Below are the code and all the weights of a small trained network. Each question names an input and a class and asks about switching units off, where a switched-off unit gives its printed mean instead of its output.

import numpy as np


def w(rows, s, z=0):
    codes = np.array(rows[::2]) - 128.0
    scale = np.full(codes.shape[1], s)
    scale[-1] = z or s
    return codes * scale


def norm(h):
    return h / np.sqrt((h * h).mean(-1, keepdims=True) + 1e-5)


def f(y):
    return y / 2 * (1 + np.tanh(0.7978845608 * (y + 0.044715 * y**3)))


def log_softmax(a):
    a = a - a.max(-1, keepdims=True)
    return a - np.log(np.exp(a).sum(-1, keepdims=True))


def net(x, mask):
    res = np.array(x, float).reshape(1, 4) / 4 @ E
    u = 0
    for l in range(2):
        y = f(norm(res) @ A[l][:, :-1].T + A[l][:, -1])
        res = res + np.where(mask[u : u + 4], y, B[l][:, -1]) @ B[l][:, :-1]
        u += 4
    return log_softmax(norm(res)[-1] @ U[:, :-1].T + U[:, -1])


A, B = {}, {}
E = w([
[78,177,124,181,179,253,206,185,24,205],'x0',
[109,125,111,140,133,151,112,152,196,131],'x1',
[108,98,122,128,133,114,129,112,113,134],'x2',
[168,88,199,210,231,227,43,107,76,140],'x3',
],0.0038)
A[0] = w([
[150,131,133,50,14,79,138,97,195,79,250],'L0N1',
[63,162,34,114,74,170,233,179,102,121,58],'L0N2',
[189,61,195,158,157,136,42,53,183,42,37],'L0N3',
[167,133,109,125,116,65,107,191,3,98,131],'L0N4',
],0.0041,0.0016)
B[0] = w([
[139,30,89,146,100,198,131,68,172,214,255],'L0N1',
[144,127,198,108,101,60,78,197,131,11,207],'L0N2',
[112,169,211,67,81,47,191,222,128,80,241],'L0N3',
[146,113,125,122,88,161,78,188,254,129,152],'L0N4',
],0.0062,0.0044)
A[1] = w([
[123,168,152,184,153,180,85,93,101,149,60],'L1N1',
[137,105,152,130,181,133,105,128,107,140,136],'L1N2',
[101,153,206,93,85,76,135,186,131,2,162],'L1N3',
[116,125,222,112,79,85,120,147,159,132,253],'L1N4',
],0.0071,0.0026)
B[1] = w([
[182,139,172,5,132,137,141,54,161,165,153],'L1N1',
[131,161,152,95,86,109,144,201,179,140,140],'L1N2',
[1,163,205,163,148,86,85,203,58,66,248],'L1N3',
[91,140,85,183,169,165,113,140,79,134,215],'L1N4',
],0.0068,0.012)
U = w([
[139,34,7,148,44,142,109,57,205,211,194],'0',
[22,150,185,189,123,92,79,255,71,62,173],'1',
[225,185,201,22,159,213,142,116,135,233,131],'2',
[218,189,68,165,145,83,132,87,101,103,3],'3',
[251,201,50,208,179,70,193,90,109,78,3],'4',
],0.0093,0.0055)

Each question gives the input, the list of numbers given to net, and the class t.
The units are the neurons (one row each of A and B). Each row of codes is followed by its name. A weight is (code - 128) times the scale printed after its matrix; where a second scale follows, it is the last column's (A, B and U).
mask holds one flag per neuron, layer by layer. A switched-off neuron (its flag False) gives its mean, the last column of its row in B, instead of its output. The means were averaged over made-up inputs and are rounded, as every weight is.
A unit's drop is (log p(t) with every unit on - log p(t) with that unit switched off) / (log p(t) with every unit on - log p(t) with every unit switched off).
The circuit of an input: a set's keep is (log p(t) with only the set's units on - log p(t) with every unit switched off) / (log p(t) with every unit on - log p(t) with every unit switched off). Starting from all 8 units, units are removed one at a time, each time the one whose removal leaves the highest keep (on an exact tie, the one counted first), for as long as the keep stays at least 0.8.
circuit, biggest first: the units of the circuit, biggest drop first
most important unit: the unit with the biggest drop
top k neurons: the k neurons with the biggest drops, biggest first
drop when u is switched off: that unit's drop, to one decimal
input [5,-8,-6,1], class 2: most important unit : L0N3
input [0,-7,4,-8], class 0: top 2 neurons : L0N1, L0N3
input [-2,7,-3,-8], class 0: circuit, biggest first : L0N1, L1N3
input [0,-4,2,-5], class 0: top 2 neurons : L0N1, L0N3
input [1,0,-2,4], class 2: circuit, biggest first : L0N2, L1N3
input [-6,7,0,-3], class 0: top 2 neurons : L0N1, L1N3
input [-1,-3,1,-6], class 0: top 2 neurons : L0N1, L1N3
input [1,-6,-5,6], class 2: top 2 neurons : L0N2, L1N3
input [-8,5,7,-1], class 0: top 3 neurons : L0N1, L1N3, L0N2
input [-8,3,4,-2], class 0: drop when L0N1 is switched off : 1.2
input [7,-4,-1,3], class 2: drop when L1N3 is switched off : 0.2
input [-7,-7,-8,-8], class 0: drop when L0N1 is switched off : 0.6
input [3,7,-1,7], class 2: drop when L1N3 is switched off : 0.1
input [7,3,5,3], class 2: most important unit : L1N3
